Here is a tiny trained network, its code and every weight. The questions are about switching its units off for an input and a target symbol, where a switched-off unit gives its printed mean instead of its output.

import numpy as np


def w(rows, s, z=0):
    codes = np.array(rows[::2]) - 128.0
    scale = np.full(codes.shape[1], s)
    scale[-1] = z or s
    return codes * scale


def f(y):
    return y / 2 * (1 + np.tanh(0.7978845608 * (y + 0.044715 * y**3)))


def softmax(a):
    e = np.exp(a - a.max(-1, keepdims=True))
    return e / e.sum(-1, keepdims=True)


def log_softmax(a):
    a = a - a.max(-1, keepdims=True)
    return a - np.log(np.exp(a).sum(-1, keepdims=True))


def net(x, mask):
    ids = ['αβγεζθστφψω'.index(c) for c in x.split()]
    T = len(ids)
    res = E[ids] + P[:T]
    u = 0
    for l in range(2):
        q, k, v = (res @ M[l].T for M in (Q, K, V))
        z = softmax(np.where(np.tri(T) > 0, q @ k.T / 3**0.5, -1e9)) @ v
        res = res + np.where(mask[u], z, O[l][:, -1]) @ O[l][:, :-1]
        u += 1
        y = f(res @ A[l][:, :-1].T + A[l][:, -1])
        res = res + np.where(mask[u : u + 12], y, B[l][:, -1]) @ B[l][:, :-1]
        u += 12
    return log_softmax(res[-1] @ U[:, :-1].T + U[:, -1])


Q, K, V, O, A, B = {}, {}, {}, {}, {}, {}
E = w([
[76,103,186,120,87,124],'α',
[177,136,92,146,177,143],'β',
[108,79,138,81,82,99],'γ',
[160,88,114,120,110,158],'ε',
[94,188,163,123,151,108],'ζ',
[175,182,157,113,182,155],'θ',
[89,127,119,129,112,83],'σ',
[209,193,98,105,182,159],'τ',
[68,249,198,35,127,67],'φ',
[172,210,111,138,187,146],'ψ',
[39,165,156,119,33,116],'ω',
],0.017)
P = w([
[155,94,201,163,131,124],'0',
[137,180,101,157,101,104],'1',
[46,137,157,179,203,98],'2',
[61,143,131,149,136,229],'3',
[162,173,88,136,145,110],'4',
[38,158,175,183,195,94],'5',
[116,154,94,3,112,168],'6',
],0.018)
Q[0] = w([
[174,186,89,147,36,194],'L0H1',
[73,125,172,24,204,238],'L0H1',
[69,150,138,81,254,131],'L0H1',
],0.0087)
K[0] = w([
[10,123,73,122,79,201],'L0H1',
[108,135,177,212,208,254],'L0H1',
[121,81,186,202,125,174],'L0H1',
],0.008)
V[0] = w([
[83,68,183,76,160,133],'L0H1',
[86,138,27,79,92,125],'L0H1',
[131,98,144,108,163,255],'L0H1',
],0.0091)
O[0] = w([
[187,61,207,81,177,119,93],'L0H1',
[101,46,76,104,201,130,1],'L0H1',
[47,95,94,197,1,132,208],'L0H1',
],0.0077,0.0064)
A[0] = w([
[83,167,150,104,173,212,123],'L0N1',
[113,109,181,140,76,188,57],'L0N2',
[155,148,142,168,129,252,136],'L0N3',
[102,133,148,55,122,156,139],'L0N4',
[233,102,102,187,88,159,135],'L0N5',
[42,202,97,100,178,97,83],'L0N6',
[64,141,128,120,59,121,146],'L0N7',
[201,111,46,112,119,120,50],'L0N8',
[142,180,43,109,58,165,164],'L0N9',
[83,151,172,209,187,142,208],'L0N10',
[151,132,107,75,84,221,253],'L0N11',
[171,189,134,145,135,98,90],'L0N12',
],0.012,0.0062)
B[0] = w([
[75,73,134,195,122,117,186],'L0N1',
[176,121,113,105,74,136,158],'L0N2',
[2,68,128,151,141,122,202],'L0N3',
[125,74,148,166,138,205,149],'L0N4',
[205,40,77,183,160,179,163],'L0N5',
[160,90,105,119,111,152,217],'L0N6',
[134,140,118,165,187,127,200],'L0N7',
[137,170,221,148,77,140,144],'L0N8',
[177,136,201,99,180,134,237],'L0N9',
[122,102,59,129,113,48,255],'L0N10',
[25,89,194,150,155,145,203],'L0N11',
[143,153,161,160,114,133,197],'L0N12',
],0.0099,0.014)
Q[1] = w([
[38,30,31,180,154,88],'L1H1',
[94,2,54,159,111,30],'L1H1',
[91,94,143,175,127,37],'L1H1',
],0.008)
K[1] = w([
[148,2,208,224,59,70],'L1H1',
[231,117,195,171,88,83],'L1H1',
[146,142,126,113,86,108],'L1H1',
],0.0082)
V[1] = w([
[169,26,162,79,87,218],'L1H1',
[175,63,118,116,250,168],'L1H1',
[158,95,34,162,116,159],'L1H1',
],0.011)
O[1] = w([
[111,191,64,130,88,244,240],'L1H1',
[186,119,69,140,255,179,253],'L1H1',
[131,167,157,36,249,116,236],'L1H1',
],0.013,0.0047)
A[1] = w([
[102,167,53,176,133,205,60],'L1N1',
[69,191,125,171,71,121,178],'L1N2',
[192,243,183,138,158,110,1],'L1N3',
[78,88,181,107,206,163,123],'L1N4',
[224,135,139,121,125,96,62],'L1N5',
[109,223,132,69,130,43,68],'L1N6',
[151,118,156,69,194,181,206],'L1N7',
[168,243,215,84,107,97,142],'L1N8',
[254,127,152,38,82,131,159],'L1N9',
[183,255,155,131,80,136,113],'L1N10',
[61,124,179,75,109,179,138],'L1N11',
[132,169,164,94,98,84,142],'L1N12',
],0.011,0.0096)
B[1] = w([
[144,153,171,137,104,100,247],'L1N1',
[175,122,136,74,176,165,195],'L1N2',
[164,115,250,139,96,175,162],'L1N3',
[205,124,99,152,67,127,252],'L1N4',
[126,220,127,78,154,205,151],'L1N5',
[132,189,142,61,40,148,153],'L1N6',
[37,174,104,162,134,82,252],'L1N7',
[86,177,94,120,166,81,146],'L1N8',
[115,80,52,124,82,211,141],'L1N9',
[115,85,188,136,224,130,145],'L1N10',
[130,130,147,66,186,123,186],'L1N11',
[65,113,100,151,128,191,148],'L1N12',
],0.012,0.027)
U = w([
[40,135,173,78,160,48,152],'α',
[174,177,92,113,127,204,103],'β',
[76,106,68,118,136,178,246],'γ',
[142,149,104,208,53,141,124],'ε',
[104,207,127,123,77,144,42],'ζ',
[144,102,173,165,157,18,153],'θ',
[114,171,73,32,202,166,105],'σ',
[79,138,220,194,51,151,74],'τ',
[12,135,157,112,219,145,105],'φ',
[184,155,157,75,205,99,155],'ψ',
[97,143,56,102,254,97,160],'ω',
],0.0084,0.013)

Each question gives the input, a string of symbols that net reads in full, and the target symbol t.
The units are the heads (3 rows each of Q, K, V and O) and the neurons (one row each of A and B). Each row of codes is followed by its name. A weight is (code - 128) times the scale printed after its matrix; where a second scale follows, it is the last column's (O, A, B and U).
mask holds one flag per unit, layer by layer, with each layer's heads first. A switched-off unit (its flag False) gives its mean, the last column of its rows in O or B, instead of its output. The means were averaged over made-up inputs and are rounded, as every weight is.
A unit's drop is (log p(t) with every unit on - log p(t) with that unit switched off) / (log p(t) with every unit on - log p(t) with every unit switched off).
The circuit of an input: a set's keep is (log p(t) with only the set's units on - log p(t) with every unit switched off) / (log p(t) with every unit on - log p(t) with every unit switched off). Starting from the 12 units with the biggest drops (on a tie, the unit counted first), units are removed one at a time, each time the one whose removal leaves the highest keep (on an exact tie, the one counted first), for as long as the keep stays at least 0.8.
units of the circuit, in order: the units of the circuit, biggest drop first
unit that matters most: the unit with the biggest drop
top k neurons: the k neurons with the biggest drops, biggest first
top k neurons in layer l: the k neurons of layer l with the biggest drops, biggest first
input β ψ β φ β ψ φ, target τ: units of the circuit, in order => (L1H1)
input τ ψ ψ φ ψ ε β, target τ: units of the circuit, in order => (L0N10 L1H1)
input β φ τ α, target ω: units of the circuit, in order => (L1H1 L0N5 L1N7)
input ψ θ ψ τ τ, target τ: units of the circuit, in order => (L0N10 L0N8 L1N3)
input β ψ ψ α ψ β ε, target σ: top 3 neurons => (L1N11 L0N11 L0N2)
input τ φ ψ, target ω: units of the circuit, in order => (L0N10 L1H1)
input τ ψ φ, target ω: top 4 neurons => (L0N6 L0N5 L0N10 L1N4)
input β ψ φ τ, target ω: units of the circuit, in order => (L1H1 L0N5 L1N7)
input ψ β α θ ψ ψ ε, target ψ: top 2 neurons => (L1N11 L0N11)
input ψ β τ ψ ψ β φ, target θ: top 2 neurons => (L1N4 L0N7)
input φ τ ψ ψ τ β α, target θ: top 3 neurons in layer 0 => (L0N10 L0N7 L0N3)
input τ τ ω β σ α, target ω: units of the circuit, in order => (L0N5 L1H1)
input σ β β ψ ω, target ω: top 2 neurons in layer 0 => (L0N9 L0N3)
input ω ψ ψ ω ε ε, target γ: unit that matters most => L1N2
input ψ α ω ψ ψ ε, target α: top 3 neurons => (L1N4 L0N9 L0N6)
input ε τ ε β, target ζ: top 3 neurons => (L1N1 L0N5 L1N4)
input β γ ψ ω, target ω: units of the circuit, in order => (L1H1 L0N5 L1N7)
input φ φ γ ψ α θ, target ε: units of the circuit, in order => (L1H1 L0H1)
input ψ τ ψ ψ β ψ ψ, target θ: top 3 neurons => (L1N4 L0N3 L0N7)
input ψ ε ω α γ, target γ: top 2 neurons => (L0N3 L1N4)
input ψ ψ β, target α: units of the circuit, in order => (L1H1 L1N4 L0N9 L0H1)
input ε ψ ε θ ψ ε τ, target ψ: top 3 neurons in layer 0 => (L0N3 L0N11 L0N2)
